Below is a small trained network, with its code and all its weights. Each question gives an input and a target symbol and asks what happens when units are switched off, that is, made to give their printed mean instead of their output.

import numpy as np


def w(rows, s, z=0):
    codes = np.array(rows[::2]) - 128.0
    scale = np.full(codes.shape[1], s)
    scale[-1] = z or s
    return codes * scale


def f(y):
    return np.maximum(y, 0)


def softmax(a):
    e = np.exp(a - a.max(-1, keepdims=True))
    return e / e.sum(-1, keepdims=True)


def log_softmax(a):
    a = a - a.max(-1, keepdims=True)
    return a - np.log(np.exp(a).sum(-1, keepdims=True))


def net(x, mask):
    ids = ['αβγδεζηθλμπστφψω'.index(c) for c in x.split()]
    T = len(ids)
    res = E[ids] + P[:T]
    u = 0
    for l in range(2):
        r = res
        for j in range(2):
            rows = slice(3 * j, 3 * j + 3)
            q, k, v = (r @ M[l][rows].T for M in (Q, K, V))
            z = softmax(np.where(np.tri(T) > 0, q @ k.T / 3**0.5, -1e9)) @ v
            o = O[l][rows]
            res = res + np.where(mask[u + j], z, o[:, -1]) @ o[:, :-1]
        u += 2
        y = f(res @ A[l][:, :-1].T + A[l][:, -1])
        res = res + np.where(mask[u : u + 8], y, B[l][:, -1]) @ B[l][:, :-1]
        u += 8
    return log_softmax(res[-1] @ U[:, :-1].T + U[:, -1])


Q, K, V, O, A, B = {}, {}, {}, {}, {}, {}
E = w([
[15,179,104,152,75],'α',
[158,123,105,118,73],'β',
[143,146,186,142,87],'γ',
[99,142,160,112,120],'δ',
[158,152,100,111,156],'ε',
[112,107,181,84,109],'ζ',
[157,105,113,147,67],'η',
[141,170,119,249,172],'θ',
[174,80,91,149,138],'λ',
[173,141,154,149,146],'μ',
[41,124,64,86,180],'π',
[182,132,24,86,115],'σ',
[49,160,131,186,113],'τ',
[145,198,137,37,160],'φ',
[194,190,105,93,136],'ψ',
[88,128,3,97,133],'ω',
],0.018)
P = w([
[1,156,161,168,101],'0',
[176,117,98,58,131],'1',
[203,109,103,67,127],'2',
[139,118,85,79,123],'3',
[155,101,156,157,106],'4',
[146,123,138,109,133],'5',
],0.0097)
Q[0] = w([
[80,177,171,254,115],'0.h0',
[165,37,136,63,104],'0.h0',
[119,203,82,72,158],'0.h0',
[96,131,123,72,236],'0.h1',
[189,77,93,67,149],'0.h1',
[195,24,166,145,111],'0.h1',
],0.0087)
K[0] = w([
[254,100,93,98,75],'0.h0',
[81,197,187,191,157],'0.h0',
[124,57,161,207,75],'0.h0',
[64,79,73,62,200],'0.h1',
[155,127,163,60,86],'0.h1',
[201,118,79,177,99],'0.h1',
],0.007)
V[0] = w([
[141,243,128,151,131],'0.h0',
[125,126,180,118,128],'0.h0',
[254,142,141,101,115],'0.h0',
[119,219,138,142,123],'0.h1',
[123,113,65,96,158],'0.h1',
[165,135,129,179,123],'0.h1',
],0.011)
O[0] = w([
[101,253,74,130,37,176],'0.h0',
[164,22,196,86,76,127],'0.h0',
[184,161,45,31,184,1],'0.h0',
[194,213,164,34,170,151],'0.h1',
[150,130,152,215,170,157],'0.h1',
[113,138,8,120,187,93],'0.h1',
],0.0053,0.0067)
A[0] = w([
[2,91,100,113,125,176],'0.n0',
[203,40,158,170,184,157],'0.n1',
[105,94,164,84,130,116],'0.n2',
[225,162,126,205,91,255],'0.n3',
[61,202,198,47,226,155],'0.n4',
[116,70,156,103,122,53],'0.n5',
[210,173,123,59,133,178],'0.n6',
[162,166,245,153,73,249],'0.n7',
],0.007,0.004)
B[0] = w([
[183,55,168,161,228,185],'0.n0',
[123,117,100,154,90,158],'0.n1',
[79,37,180,83,159,146],'0.n2',
[68,76,93,101,161,218],'0.n3',
[181,63,2,181,23,180],'0.n4',
[151,107,117,89,49,137],'0.n5',
[30,112,86,151,73,185],'0.n6',
[11,120,37,68,112,254],'0.n7',
],0.006,0.0082)
Q[1] = w([
[88,224,94,235,254],'1.h0',
[138,27,134,46,156],'1.h0',
[34,43,18,66,50],'1.h0',
[30,180,120,221,70],'1.h1',
[136,204,199,145,160],'1.h1',
[114,76,29,165,45],'1.h1',
],0.0067)
K[1] = w([
[75,171,122,170,164],'1.h0',
[118,113,187,167,116],'1.h0',
[128,20,180,148,200],'1.h0',
[69,95,186,160,183],'1.h1',
[149,74,176,135,254],'1.h1',
[152,164,142,200,103],'1.h1',
],0.0092)
V[1] = w([
[147,46,169,70,162],'1.h0',
[85,191,109,46,132],'1.h0',
[147,167,116,255,172],'1.h0',
[76,230,135,192,145],'1.h1',
[159,199,180,145,126],'1.h1',
[154,166,31,102,44],'1.h1',
],0.0093)
O[1] = w([
[31,186,151,163,234,128],'1.h0',
[172,164,144,57,53,130],'1.h0',
[254,33,112,77,193,42],'1.h0',
[196,11,140,16,36,174],'1.h1',
[249,74,152,125,91,1],'1.h1',
[182,150,252,241,111,232],'1.h1',
],0.0068,0.0082)
A[1] = w([
[163,88,135,88,204,82],'1.n0',
[255,127,64,71,202,167],'1.n1',
[107,207,16,58,179,126],'1.n2',
[39,111,58,205,119,96],'1.n3',
[147,222,115,46,187,182],'1.n4',
[14,155,41,143,137,193],'1.n5',
[95,118,118,184,204,174],'1.n6',
[153,175,99,106,104,3],'1.n7',
],0.0064,0.0033)
B[1] = w([
[210,188,157,63,159,134],'1.n0',
[111,254,138,62,107,139],'1.n1',
[116,32,206,147,151,160],'1.n2',
[167,97,90,119,174,222],'1.n3',
[59,116,142,77,252,134],'1.n4',
[205,168,141,141,189,250],'1.n5',
[173,176,165,82,149,179],'1.n6',
[226,84,200,162,156,132],'1.n7',
],0.006,0.017)
U = w([
[54,95,72,118,51,35],'α',
[51,169,95,124,89,120],'β',
[57,202,1,173,61,237],'γ',
[2,159,153,128,110,244],'δ',
[137,167,19,184,54,178],'ε',
[73,210,134,123,144,69],'ζ',
[163,105,94,200,137,254],'η',
[170,108,170,61,68,11],'θ',
[150,85,180,113,179,236],'λ',
[156,229,103,107,72,143],'μ',
[107,83,91,77,163,5],'π',
[106,213,127,60,90,128],'σ',
[87,118,85,82,65,114],'τ',
[90,131,160,236,45,14],'φ',
[160,165,188,151,45,39],'ψ',
[196,203,75,22,126,176],'ω',
],0.0056,0.004)

Each question gives the input, a string of symbols that net reads in full, and the target symbol t.
The units are the heads (3 rows each of Q, K, V and O) and the neurons (one row each of A and B). Each row of codes is followed by its name. A weight is (code - 128) times the scale printed after its matrix; where a second scale follows, it is the last column's (O, A, B and U).
mask holds one flag per unit, layer by layer, with each layer's heads first. A switched-off unit (its flag False) gives its mean, the last column of its rows in O or B, instead of its output. The means were averaged over made-up inputs and are rounded, as every weight is.
A unit's drop is (log p(t) with every unit on - log p(t) with that unit switched off) / (log p(t) with every unit on - log p(t) with every unit switched off).
The circuit of an input: a set's keep is (log p(t) with only the set's units on - log p(t) with every unit switched off) / (log p(t) with every unit on - log p(t) with every unit switched off). Starting from the 12 units with the biggest drops (on a tie, the unit counted first), units are removed one at a time, each time the one whose removal leaves the highest keep (on an exact tie, the one counted first), for as long as the keep stays at least 0.8.
units of the circuit, in order: the units of the circuit, biggest drop first
k most important neurons: the k neurons with the biggest drops, biggest first
k most important neurons of layer l: the k neurons of layer l with the biggest drops, biggest first
heads that matter: for each layer, one digit per head in row order, 1 if its drop is at least 0.15 and else 0, layers parted by /
input η θ θ, target ω: most important neuron of layer 0	(0.n7)
input λ θ η ω θ, target ω: units of the circuit, in order	(1.h0 1.n1 0.h0 0.h1)
input ζ ω γ ε, target ζ: heads that matter	10 / 11
input ω ω β μ ψ, target ω: heads that matter	11 / 11
input θ ε δ, target θ: units of the circuit, in order	(1.h1 0.h0)
input π η τ δ, target λ: units of the circuit, in order	(0.n0 1.h0 0.h0)
input ω ψ φ φ ζ α, target ω: 2 most important neurons	(0.n0 1.n1)
input ζ π ζ, target δ: heads that matter	00 / 10
input ζ α φ, target δ: units of the circuit, in order	(1.h0 0.h0 0.n2)
input ζ μ ω μ, target ζ: 2 most important neurons of layer 0	(0.n2 0.n0)
input φ λ ζ β, target φ: heads that matter	11 / 01
input λ ζ π π β δ, target λ: heads that matter	11 / 11
input θ ε β, target θ: heads that matter	10 / 11
input π θ θ ε α, target π: heads that matter	10 / 01
input ζ γ φ λ η π, target ζ: heads that matter	10 / 11
input δ ε δ π π, target λ: heads that matter	10 / 10
input λ ζ ε, target λ: most important neuron	(1.n2)
input μ μ ζ, target δ: units of the circuit, in order	(1.h0 0.n2)
input η π λ η, target η: heads that matter	11 / 10
input ζ η δ α, target ζ: most important neuron	(1.n5)
input ζ φ λ θ π δ, target ζ: 2 most important neurons of layer 1	(1.n5 1.n6)
input π π δ, target π: 2 most important neurons	(0.n0 0.n7)
